Below are the code and all the weights of a small trained network. Each question names an input and a class and asks about switching units off, where a switched-off unit gives its printed mean instead of its output.

import numpy as np


def w(rows, s, z=0):
    codes = np.array(rows[::2]) - 128.0
    scale = np.full(codes.shape[1], s)
    scale[-1] = z or s
    return codes * scale


def f(y):
    return np.maximum(y, 0)


def log_softmax(a):
    a = a - a.max(-1, keepdims=True)
    return a - np.log(np.exp(a).sum(-1, keepdims=True))


def net(x, mask):
    res = np.array(x, float).reshape(1, 4) / 4 @ E
    y = f(res @ A[0][:, :-1].T + A[0][:, -1])
    res = res + np.where(mask, y, B[0][:, -1]) @ B[0][:, :-1]
    return log_softmax(res[-1] @ U[:, :-1].T + U[:, -1])


A, B = {}, {}
E = w([
[70,253,52,2,64,248,91,7,209,23,19],'x0',
[247,186,4,228,4,232,176,55,104,247,251],'x1',
[7,4,27,149,22,190,246,229,36,79,41],'x2',
[125,133,126,133,128,122,135,128,128,131,128],'x3',
],0.0039)
A[0] = w([
[72,200,207,31,213,110,38,72,219,31,38,143],'neuron 0',
[131,15,32,244,25,164,252,232,8,231,217,124],'neuron 1',
[19,57,75,75,71,188,211,193,75,41,32,1],'neuron 2',
[17,68,77,77,75,176,212,179,75,30,20,227],'neuron 3',
[67,200,208,31,212,109,40,72,217,30,36,139],'neuron 4',
[51,49,200,103,194,55,129,220,100,68,68,252],'neuron 5',
[169,61,230,184,231,17,67,215,109,172,179,11],'neuron 6',
[126,222,167,33,181,147,31,46,230,53,73,151],'neuron 7',
[247,215,52,164,59,206,108,21,162,224,231,110],'neuron 8',
[46,44,209,123,206,44,154,220,83,58,57,2],'neuron 9',
[87,197,39,64,40,237,141,41,166,64,61,55],'neuron 10',
[167,87,213,182,213,23,103,183,113,177,177,240],'neuron 11',
],0.0037,0.0036)
B[0] = w([
[36,46,41,216,46,37,168,143,210,155,32,237],'neuron 0',
[18,13,15,239,14,19,227,203,189,217,33,254],'neuron 1',
[244,254,249,7,251,244,7,12,213,8,99,184],'neuron 2',
[229,177,223,37,167,226,203,215,28,211,231,245],'neuron 3',
[35,42,39,217,44,37,169,145,209,157,32,236],'neuron 4',
[175,234,202,48,234,182,23,27,211,23,73,232],'neuron 5',
[184,251,231,19,250,200,4,6,243,5,31,183],'neuron 6',
[38,53,43,213,57,40,143,116,222,126,28,233],'neuron 7',
[239,240,242,15,240,239,92,118,88,103,192,237],'neuron 8',
[248,184,243,12,151,248,238,246,2,244,252,174],'neuron 9',
[244,235,244,12,232,240,104,129,64,116,222,211],'neuron 10',
[234,203,229,26,192,234,172,191,41,183,226,234],'neuron 11',
],0.0039,0.0063)
U = w([
[186,232,198,54,228,184,3,4,244,2,56,239],'0',
[228,187,215,47,176,213,236,251,3,246,251,7],'1',
[2,2,3,254,2,2,251,231,230,241,3,162],'2',
],0.0039,0.0016)

Each question gives the input, the list of numbers given to net, and the class t.
The units are the neurons (one row each of A and B). Each row of codes is followed by its name. A weight is (code - 128) times the scale printed after its matrix; where a second scale follows, it is the last column's (A, B and U).
mask holds one flag per neuron, in row order. A switched-off neuron (its flag False) gives its mean, the last column of its row in B, instead of its output. The means were averaged over made-up inputs and are rounded, as every weight is.
A unit's drop is (log p(t) with every unit on - log p(t) with that unit switched off) / (log p(t) with every unit on - log p(t) with every unit switched off).
The circuit of an input: a set's keep is (log p(t) with only the set's units on - log p(t) with every unit switched off) / (log p(t) with every unit on - log p(t) with every unit switched off). Starting from all 12 units, units are removed one at a time, each time the one whose removal leaves the highest keep (on an exact tie, the one counted first), for as long as the keep stays at least 0.8.
circuit, biggest first: the units of the circuit, biggest drop first
unit that matters most: the unit with the biggest drop
k most important neurons: the k neurons with the biggest drops, biggest first
drop of u: that unit's drop, to one decimal
input [8,5,1,4], class 1: unit that matters most => neuron 5
input [0,0,8,1], class 1: 2 most important neurons => neuron 3; neuron 2
input [-7,-8,6,3], class 1: 2 most important neurons => neuron 9; neuron 3
input [7,8,3,1], class 1: circuit, biggest first => neuron 5; neuron 10
input [-3,5,1,5], class 2: 2 most important neurons => neuron 1; neuron 3
input [4,1,6,-8], class 1: 2 most important neurons => neuron 3; neuron 6
input [8,1,5,-4], class 1: 2 most important neurons => neuron 3; neuron 5
input [-6,-5,7,3], class 1: 2 most important neurons => neuron 9; neuron 3
input [-6,4,2,-2], class 2: 3 most important neurons => neuron 1; neuron 3; neuron 10
input [7,4,4,-4], class 1: 3 most important neurons => neuron 3; neuron 5; neuron 6
input [-1,-6,8,7], class 1: 2 most important neurons => neuron 3; neuron 9
input [-7,-4,-1,-3], class 0: 2 most important neurons => neuron 6; neuron 5
input [-7,2,5,8], class 2: 3 most important neurons => neuron 1; neuron 8; neuron 10
input [-7,-5,8,5], class 1: circuit, biggest first => neuron 9
input [1,0,-6,8], class 2: drop of neuron 2 => 0.2
input [-8,4,3,-1], class 2: drop of neuron 7 => 0.0
input [6,-1,-4,-4], class 2: drop of neuron 4 => 0.1
